Below is a small trained network, with its code and all its weights. Each question gives an input and a class and asks what happens when units are switched off, that is, made to give their printed mean instead of their output.

import numpy as np


def w(rows, s, z=0):
    codes = np.array(rows[::2]) - 128.0
    scale = np.full(codes.shape[1], s)
    scale[-1] = z or s
    return codes * scale


def f(y):
    return np.maximum(y, 0)


def log_softmax(a):
    a = a - a.max(-1, keepdims=True)
    return a - np.log(np.exp(a).sum(-1, keepdims=True))


def net(x, mask):
    res = np.array(x, float).reshape(1, 4) / 4 @ E
    y = f(res @ A[0][:, :-1].T + A[0][:, -1])
    res = res + np.where(mask, y, B[0][:, -1]) @ B[0][:, :-1]
    return log_softmax(res[-1] @ U[:, :-1].T + U[:, -1])


A, B = {}, {}
E = w([
[78,112,196,129,193,126],'x0',
[162,96,152,199,152,76],'x1',
[192,103,192,70,98,89],'x2',
[75,253,158,120,122,79],'x3',
],0.011)
A[0] = w([
[141,187,226,123,112,109,115],'neuron 1',
[223,43,148,116,43,142,183],'neuron 2',
[122,127,87,41,84,172,135],'neuron 3',
[210,98,76,171,71,138,168],'neuron 4',
[200,75,25,159,121,108,150],'neuron 5',
[188,78,68,162,91,135,119],'neuron 6',
[54,196,44,126,111,177,191],'neuron 7',
[92,139,44,25,80,193,206],'neuron 8',
[39,182,69,99,115,142,179],'neuron 9',
[12,171,80,69,84,186,159],'neuron 10',
[87,205,59,196,140,129,79],'neuron 11',
[91,169,170,95,114,94,176],'neuron 12',
[213,121,176,33,71,125,156],'neuron 13',
[203,71,72,218,88,158,193],'neuron 14',
[129,92,162,33,83,200,215],'neuron 15',
[154,208,211,96,101,50,210],'neuron 16',
[37,151,88,62,135,160,118],'neuron 17',
[127,4,133,169,255,130,254],'neuron 18',
[95,232,107,209,162,75,165],'neuron 19',
[59,170,86,218,203,104,129],'neuron 20',
[186,216,203,94,105,26,180],'neuron 21',
],0.0093,0.0056)
B[0] = w([
[160,184,210,187,29,44,183],'neuron 1',
[166,27,56,81,173,123,229],'neuron 2',
[245,168,176,57,138,149,194],'neuron 3',
[151,44,59,68,33,109,203],'neuron 4',
[155,55,57,149,4,203,205],'neuron 5',
[94,36,43,99,49,204,189],'neuron 6',
[96,221,73,92,139,214,232],'neuron 7',
[245,205,125,87,115,205,240],'neuron 8',
[67,245,103,151,143,200,218],'neuron 9',
[181,254,150,171,177,211,231],'neuron 10',
[42,220,41,55,131,138,185],'neuron 11',
[67,234,166,122,77,81,193],'neuron 12',
[224,90,117,45,156,45,217],'neuron 13',
[117,28,42,171,16,198,224],'neuron 14',
[240,98,168,91,218,137,213],'neuron 15',
[158,190,219,172,78,35,234],'neuron 16',
[159,214,192,189,204,224,194],'neuron 17',
[34,51,213,202,118,200,247],'neuron 18',
[23,211,87,151,106,41,212],'neuron 19',
[12,144,81,129,157,122,198],'neuron 20',
[160,177,218,168,51,15,234],'neuron 21',
],0.0076,0.012)
U = w([
[127,77,42,166,40,159,102],'0',
[154,62,146,127,196,105,176],'1',
[124,195,215,219,50,2,133],'2',
[35,221,54,147,179,123,103],'3',
[191,154,129,65,161,61,4],'4',
[33,90,211,224,210,135,220],'5',
[196,204,156,129,192,216,78],'6',
],0.01,0.0042)

Each question gives the input, the list of numbers given to net, and the class t.
The units are the neurons (one row each of A and B). Each row of codes is followed by its name. A weight is (code - 128) times the scale printed after its matrix; where a second scale follows, it is the last column's (A, B and U).
mask holds one flag per neuron, in row order. A switched-off neuron (its flag False) gives its mean, the last column of its row in B, instead of its output. The means were averaged over made-up inputs and are rounded, as every weight is.
A unit's drop is (log p(t) with every unit on - log p(t) with that unit switched off) / (log p(t) with every unit on - log p(t) with every unit switched off).
The circuit of an input: a set's keep is (log p(t) with only the set's units on - log p(t) with every unit switched off) / (log p(t) with every unit on - log p(t) with every unit switched off). Starting from the 12 units with the biggest drops (on a tie, the unit counted first), units are removed one at a time, each time the one whose removal leaves the highest keep (on an exact tie, the one counted first), for as long as the keep stays at least 0.8.
units of the circuit, in order: the units of the circuit, biggest drop first
unit that matters most: the unit with the biggest drop
k most important neurons: the k neurons with the biggest drops, biggest first
drop of u: that unit's drop, to one decimal
input [7,-7,2,4], class 2: unit that matters most -> neuron 1
input [7,-3,5,-2], class 4: 3 most important neurons -> (neuron 15; neuron 13; neuron 14)
input [-4,-6,2,-4], class 6: 4 most important neurons -> (neuron 8; neuron 15; neuron 3; neuron 19)
input [-6,-5,4,-1], class 4: units of the circuit, in order -> (neuron 13; neuron 18)
input [-1,7,6,-1], class 0: units of the circuit, in order -> (neuron 2; neuron 14)
input [0,6,-5,0], class 3: 3 most important neurons -> (neuron 20; neuron 19; neuron 11)
input [-4,-5,6,3], class 4: 3 most important neurons -> (neuron 13; neuron 15; neuron 18)
input [-7,6,-5,3], class 3: 2 most important neurons -> (neuron 19; neuron 11)
input [5,-1,6,-2], class 1: 3 most important neurons -> (neuron 19; neuron 15; neuron 2)
input [5,3,4,-4], class 1: 2 most important neurons -> (neuron 2; neuron 9)
input [-2,2,8,-1], class 4: 2 most important neurons -> (neuron 2; neuron 13)
input [2,-4,7,-7], class 1: drop of neuron 15 -> 0.2
input [-7,-8,-4,-6], class 6: drop of neuron 3 -> 0.8
input [8,1,6,-3], class 5: units of the circuit, in order -> (neuron 18)
input [0,1,-1,-1], class 0: drop of neuron 17 -> 0.1
input [5,-1,1,-4], class 5: drop of neuron 18 -> 0.2
